Below is a small trained network, with its code and all its weights. Each question gives an input and a target symbol and asks what happens when units are switched off, that is, made to give their printed mean instead of their output.

import numpy as np


def w(rows, s, z=0):
    codes = np.array(rows[::2]) - 128.0
    scale = np.full(codes.shape[1], s)
    scale[-1] = z or s
    return codes * scale


def norm(h):
    return h / np.sqrt((h * h).mean(-1, keepdims=True) + 1e-5)


def f(y):
    return y / 2 * (1 + np.tanh(0.7978845608 * (y + 0.044715 * y**3)))


def softmax(a):
    e = np.exp(a - a.max(-1, keepdims=True))
    return e / e.sum(-1, keepdims=True)


def log_softmax(a):
    a = a - a.max(-1, keepdims=True)
    return a - np.log(np.exp(a).sum(-1, keepdims=True))


def net(x, mask):
    ids = ['γεζμστφ'.index(c) for c in x.split()]
    T = len(ids)
    res = E[ids] + P[:T]
    r = norm(res)
    for j in range(2):
        rows = slice(3 * j, 3 * j + 3)
        q, k, v = (r @ M[0][rows].T for M in (Q, K, V))
        z = softmax(np.where(np.tri(T) > 0, q @ k.T / 3**0.5, -1e9)) @ v
        o = O[0][rows]
        res = res + np.where(mask[j], z, o[:, -1]) @ o[:, :-1]
    y = f(norm(res) @ A[0][:, :-1].T + A[0][:, -1])
    res = res + np.where(mask[2:18], y, B[0][:, -1]) @ B[0][:, :-1]
    return log_softmax(norm(res)[-1] @ U[:, :-1].T + U[:, -1])


Q, K, V, O, A, B = {}, {}, {}, {}, {}, {}
E = w([
[104,156,125],'γ',
[130,227,250],'ε',
[144,133,76],'ζ',
[191,110,40],'μ',
[174,117,203],'σ',
[103,144,198],'τ',
[174,128,41],'φ',
],0.013)
P = w([
[115,107,163],'0',
[48,92,215],'1',
[150,178,184],'2',
[253,196,200],'3',
[28,121,66],'4',
[20,106,96],'5',
],0.0041)
Q[0] = w([
[161,46,2],'h0',
[126,142,243],'h0',
[84,123,146],'h0',
[122,127,91],'h1',
[229,186,132],'h1',
[146,73,101],'h1',
],0.0072)
K[0] = w([
[52,123,71],'h0',
[74,111,187],'h0',
[39,158,253],'h0',
[124,195,101],'h1',
[87,144,192],'h1',
[87,111,47],'h1',
],0.016)
V[0] = w([
[87,133,132],'h0',
[141,103,108],'h0',
[125,168,78],'h0',
[106,107,187],'h1',
[141,11,125],'h1',
[96,136,173],'h1',
],0.012)
O[0] = w([
[156,114,79,80],'h0',
[112,177,170,150],'h0',
[100,208,212,219],'h0',
[141,99,171,84],'h1',
[255,189,98,6],'h1',
[165,187,111,112],'h1',
],0.008,0.0022)
A[0] = w([
[137,39,139,81],'n0',
[146,179,86,47],'n1',
[118,88,161,41],'n2',
[103,162,5,200],'n3',
[76,122,168,224],'n4',
[118,171,144,167],'n5',
[142,122,138,190],'n6',
[186,125,116,155],'n7',
[182,74,206,181],'n8',
[65,130,70,133],'n9',
[142,75,69,149],'n10',
[124,209,164,179],'n11',
[175,166,139,226],'n12',
[212,76,170,3],'n13',
[105,84,155,142],'n14',
[145,110,74,96],'n15',
],0.015,0.002)
B[0] = w([
[161,255,126,163],'n0',
[212,181,161,180],'n1',
[75,200,87,145],'n2',
[64,160,108,254],'n3',
[104,57,107,207],'n4',
[195,100,160,179],'n5',
[133,66,122,135],'n6',
[65,149,200,149],'n7',
[131,93,123,197],'n8',
[157,76,18,201],'n9',
[111,1,164,140],'n10',
[116,115,172,232],'n11',
[56,42,86,180],'n12',
[160,144,107,168],'n13',
[182,118,47,161],'n14',
[136,83,173,134],'n15',
],0.0053,0.0073)
U = w([
[74,37,93,126],'γ',
[61,88,151,179],'ε',
[99,137,150,3],'ζ',
[58,206,160,160],'μ',
[198,140,118,229],'σ',
[208,220,79,86],'τ',
[126,248,116,78],'φ',
],0.012,0.0049)

Each question gives the input, a string of symbols that net reads in full, and the target symbol t.
The units are the heads (3 rows each of Q, K, V and O) and the neurons (one row each of A and B). Each row of codes is followed by its name. A weight is (code - 128) times the scale printed after its matrix; where a second scale follows, it is the last column's (O, A, B and U).
mask holds one flag per unit, heads first, then neurons. A switched-off unit (its flag False) gives its mean, the last column of its rows in O or B, instead of its output. The means were averaged over made-up inputs and are rounded, as every weight is.
A unit's drop is (log p(t) with every unit on - log p(t) with that unit switched off) / (log p(t) with every unit on - log p(t) with every unit switched off).
The circuit of an input: a set's keep is (log p(t) with only the set's units on - log p(t) with every unit switched off) / (log p(t) with every unit on - log p(t) with every unit switched off). Starting from the 12 units with the biggest drops (on a tie, the unit counted first), units are removed one at a time, each time the one whose removal leaves the highest keep (on an exact tie, the one counted first), for as long as the keep stays at least 0.8.
circuit, biggest first: the units of the circuit, biggest drop first
top k neurons: the k neurons with the biggest drops, biggest first
which heads matter: for each layer, one digit per head in row order, 1 if its drop is at least 0.15 and else 0, layers parted by /
drop when u is switched off: that unit's drop, to one decimal
input γ μ σ τ, target σ: which heads matter -> 10
input ζ ζ φ, target φ: circuit, biggest first -> h0
input μ γ γ μ, target γ: which heads matter -> 01
input ε φ μ φ, target ε: which heads matter -> 01
input τ γ γ μ, target γ: which heads matter -> 01
input ζ φ ζ μ, target μ: which heads matter -> 11
input σ μ τ, target σ: circuit, biggest first -> h0, h1, n13
input ζ ε γ μ τ, target γ: which heads matter -> 10
input μ ε φ, target ε: which heads matter -> 11
input φ φ μ, target μ: which heads matter -> 10
input γ φ γ φ, target γ: which heads matter -> 01
input φ μ τ, target τ: circuit, biggest first -> h0, n0, n14
input ζ ζ φ γ, target γ: which heads matter -> 01
input τ σ ζ, target μ: which heads matter -> 00
input μ φ ε τ ε, target ε: which heads matter -> 10
input ε ζ ζ, target ε: which heads matter -> 11
input ε ζ τ, target γ: top 2 neurons -> n4, n14
input ζ ζ ζ, target μ: which heads matter -> 11
input ε μ φ μ, target ε: top neuron -> n12
input φ γ τ τ γ σ, target σ: top neuron -> n0
input ε ε φ μ, target ε: drop when h1 is switched off -> 0.4
input ε σ σ τ σ, target σ: drop when n14 is switched off -> 0.0
input φ μ μ φ, target φ: drop when h0 is switched off -> 1.6
input γ σ τ τ ε, target ε: drop when n1 is switched off -> 0.1
